Read these off the matrix that follows. Indices start at 0.
1) What is the top-left entry?
2) What is the entry just right of 5?
3) What is the entry in the top-right corner?
4) What is the entry just right of -4?
5) What is the entry directly below 7?
6) What is the entry at row 1, column 1?
7) What is the bottom-left entry?
8) What is the entry directly above the largest entry?
[[11, 11, -1, 27, -5, 0, -4, -29, -6, 20, -34, -14],
 [25, 21, 36, 23, 25, 26, 24, -5, 12, 25, 7, -18],
 [-7, 0, 5, -14, 13, -10, 23, 0, 13, -5, -2, 2]]
1) 11
2) -14
3) -14
4) -29
5) -2
6) 21
7) -7
8) -1

array([[ 19.70, -23.48, -20.55,   1.46],
       [  1.31,   2.42, -12.27,   5.88],
       [ -2.86,  11.52,  -8.02,  -3.90],
       [  0.60,   2.58, -22.29,   6.93],
       [  0.13,  -0.24, -22.73,   6.07],
       [ -3.40,  -8.71, -18.52,  10.42],
       [ -7.07,  -7.14,  -8.17,  -1.69],
       [ -3.62,  13.27, -15.68,  -7.72],
       [ -2.12,  13.65,  -5.55,  -3.61],
       [  7.00,   0.00, -10.87,  -7.58],
       [  8.82,  -7.76, -22.91,  13.84],
       [ 12.72, -13.19, -16.34,  -7.89],
       [  4.45,  -6.93, -16.96,  -9.56]])
Find the 3rd entry, reading row by row.
A: -20.55
The entry directly above 11.52 is 2.42
The entry directly below 2.42 is 11.52
The entry in the bottom-left corner -> 4.45
The entry just right of the largest entry is -23.48
The top-left entry is 19.70
The last entry, reading row by row -> -9.56
Find the fourth entry, reading row by row.
A: 1.46
The second smallest entry: -22.91
Find the third entry on the main diagonal.
A: -8.02
The smallest entry in the first column: -7.07
The second largest entry -> 13.84
Find the third largest entry.
A: 13.65
The entry directly below the largest entry -> 1.31
Find the entry just right of -15.68.
A: -7.72
Find the entry just right of -5.55.
A: -3.61
The entry directly below 8.82 -> 12.72
Find the second entry on the diagonal from the top-right corner.
A: -12.27
The entry directly above -18.52 -> -22.73
The entry just right of -10.87 is -7.58
Find the entry just right of -22.29.
A: 6.93
Find the entry directly below -7.07.
A: -3.62
The entry directly above -0.24: 2.58
Find the entry just left of -1.69.
A: -8.17
Find the second entry from the end, reading row by row.
A: -16.96
The 5th entry from the end, reading row by row is -7.89
The entry just left of 0.00 is 7.00
The entry just left of -16.34: -13.19

Read these off the matrix that follows. Rows and columns are numbered from 0.
1) Report the entry directly above 243.
2) Report the entry in row 1 and column 1.
3) Report the entry just left of the largest entry.
4) Report the entry in the bottom-right corner.
5) Report the entry at row 0, column 2.
6) Report the entry in row 0 and column 1.
7) Report the entry directly above the largest entry.
8) Report the entry in row 0 and column 0.
[[123, 114, 183, 216, 101, 86, 151],
 [178, 165, 136, 161, 150, 57, 44],
 [136, 207, 107, 69, 101, 140, 248],
 [129, 123, 147, 121, 147, 66, 13],
 [196, 150, 103, 218, 138, 171, 102],
 [102, 98, 126, 72, 176, 123, 243],
 [66, 93, 210, 160, 166, 152, 17],
 [66, 147, 155, 167, 119, 155, 219]]
1) 102
2) 165
3) 140
4) 219
5) 183
6) 114
7) 44
8) 123

((0.001, 0.029, 0.027, 0.049, -0.040, -0.074, -0.031, -0.192), (0.021, -0.057, 0.009, 0.025, 0.002, -0.021, -0.121, 0.267), (0.062, -0.114, -0.009, 0.017, 0.062, 0.012, 0.048, -0.030), (-0.004, 0.054, -0.080, 0.021, 0.028, -0.088, 0.053, -0.211), (0.101, 0.008, 0.059, 0.029, 0.086, -0.035, 0.044, 0.009), (-0.023, -0.005, 0.022, 0.019, -0.060, -0.119, -0.112, 0.044), (0.032, 0.006, 0.024, 0.070, -0.143, 0.125, 0.145, -0.013), (-0.019, 0.076, 0.101, 0.035, 0.063, -0.040, 0.036, 0.119), (-0.059, 0.039, -0.099, 0.020, -0.054, 0.094, 0.138, 0.065), (-0.099, 0.008, 0.097, 0.023, -0.052, -0.065, -0.045, -0.010), (0.261, 0.034, 0.065, -0.002, 0.012, -0.065, -0.022, -0.141), (0.000, -0.048, 0.010, 0.007, -0.034, 0.051, 0.085, -0.068), (0.149, 0.089, 0.005, 0.022, -0.050, -0.076, -0.024, -0.260))
The third smallest entry -> -0.192
The minimum: -0.260
The 3rd largest entry -> 0.149
Report the 1st entry in reading order.
Answer: 0.001
The 2nd largest entry: 0.261
Report the entry just right of 0.094.
Answer: 0.138
The entry just left of the smallest entry is -0.024
Report the entry just left of the largest entry.
Answer: -0.121
The entry just left of -0.076 is -0.050
The entry just right of 0.035 -> 0.063
Report the entry just right of 0.023.
Answer: -0.052
The maximum is 0.267
The entry just left of -0.031 is -0.074

Read these off the matrix that follows. Rows and columns are numbered from 0.
1) Which number is the entry in row 2 and column 0?
2) Which number is the bottom-right entry?
3) Which number is the bottom-left entry?
4) Which number is the entry just left of 27?
5) Which number is the entry at row 1, column 0?
6) Which number is the entry in row 0 and column 0?
7) Which number is the maximum?
8) Which number is the entry directly above -24?
[[  4  -4  18  -3   2   2  -4  10 -10   2  -4   2  -1  -1]
 [ 61  20  74 -59  13  16   7  25   6  30  -7  22  27 -20]
 [  1   5  -8   0  -2   3   7 -11  10  -3   5  -1   0   3]
 [ 30  -5  -9 -24 -15 -35  47 -14  57  23   6  -5  18 -46]
 [ 15  21 -33  -9 -12  -1  30 -15  37  -3   4  -4   7 -12]
 [ 31 -10   6 -33  -3 -43  22  16  38  45  -8   3  32 -54]
 [-13  -3 -21  26 -19   0   7  28 -15 -27 -18 -11 -23  -7]
 [ 25 -20  47 -12 -12  -7  35  -9  16  -1  12  -5 -11 -22]]
1) 1
2) -22
3) 25
4) 22
5) 61
6) 4
7) 74
8) 0

Read these off the array that follows.
1) Give the largest entry in the last row.
2) Give the entry directly below -22.
3) Give the 2nd smallest entry.
4) Give the entry directly below 63.
5) Give the entry in the bottom-right corner.
6) Give the second entry, reading row by row.
7) Give the first entry of the largest entry's row.
8) Give the second entry on the main diagonal.
[[ 72  48   2 -32  25 -23 -36  15  33   4  39  24 -16]
 [-46   6 -61 -63  31  57 -22  52 -38 -13 -41 -50  -4]
 [ 25   9  63  36  -5  62 -35  29 -12 -54 -49  59 -55]
 [ 56 -24  32 -39 -71  17 -20 -50  37 -28  49   2 -35]]
1) 56
2) -35
3) -63
4) 32
5) -35
6) 48
7) 72
8) 6

arr =
[[-10  -6   2  12]
 [ -7  25 -25  54]
 [ 11  14 -31  33]
 [  0   6 -17  12]
 [  7   0 -26  -1]
 [  9  -7  -3 -33]
 [ -3   0   2   4]
 [ -8 -13   8   6]
 [ -7  -1   2   1]
 [ 31 -15   6 -37]
 [  3   4 -36  13]]
Read off the third smallest entry.
Answer: -33
Read off the top-right entry.
Answer: 12
Read off the entry in the bottom-right corner.
Answer: 13
Read off the second largest entry.
Answer: 33
The third-last entry, reading row by row -> 4
Read off the entry directly above the smallest entry.
Answer: 1
Read off the third entry in reading order.
Answer: 2
The largest entry in the first column -> 31
Read off the largest entry in the last column.
Answer: 54
The entry in the bottom-left corner is 3
The entry just left of -37: 6
Read off the entry directly above -15.
Answer: -1
The first entry on the main diagonal -> -10
Read off the third entry on the main diagonal.
Answer: -31
The fifth-last entry, reading row by row is -37
The second entry from the end, reading row by row is -36
The 3rd entry on the diagonal from the top-right corner is 14
Read off the entry just right of 9.
Answer: -7
Read off the entry directly above -33.
Answer: -1

[[ 32  50 -11  10]
 [ 40  42 -18  18]
 [ 24  20 -24  -1]
 [ 40  49 -19  21]
 [ 15 -18 -29  15]
 [ 26  -9 -42  13]
 [ 10 -42 -25  -2]
 [ 42  15 -41  25]
 [-27 -43  -9   1]
 [ 28  50 -26  20]
 [ 26 -54 -37   9]
 [ 35  42  -9  17]
 [ 19  49  -2   3]
 [ 40  45 -23  20]
 [ 39  34 -24  20]
 [ 36  25 -20  25]]
Rows and columns are numbered from 0.
The bottom-left entry -> 36
The entry at row 2, column 0 is 24
The entry at row 0, column 0 -> 32
Give the entry just left of the smallest entry.
A: 26
The top-right entry is 10
Give the entry at row 1, column 0.
A: 40
Give the entry in the bottom-right corner.
A: 25
Give the top entry of the column that holds the smallest entry.
A: 50
The entry just right of 24 -> 20
Give the entry at row 0, column 2.
A: -11
Give the entry directly below the smallest entry.
A: 42
Give the bottom entry of the column that holds the smallest entry.
A: 25
Give the entry directly above -26.
A: -9
The entry just right of the smallest entry is -37
Give the entry in row 1 and column 2.
A: -18
Give the entry at row 2, column 2.
A: -24
Give the entry directly above -43.
A: 15
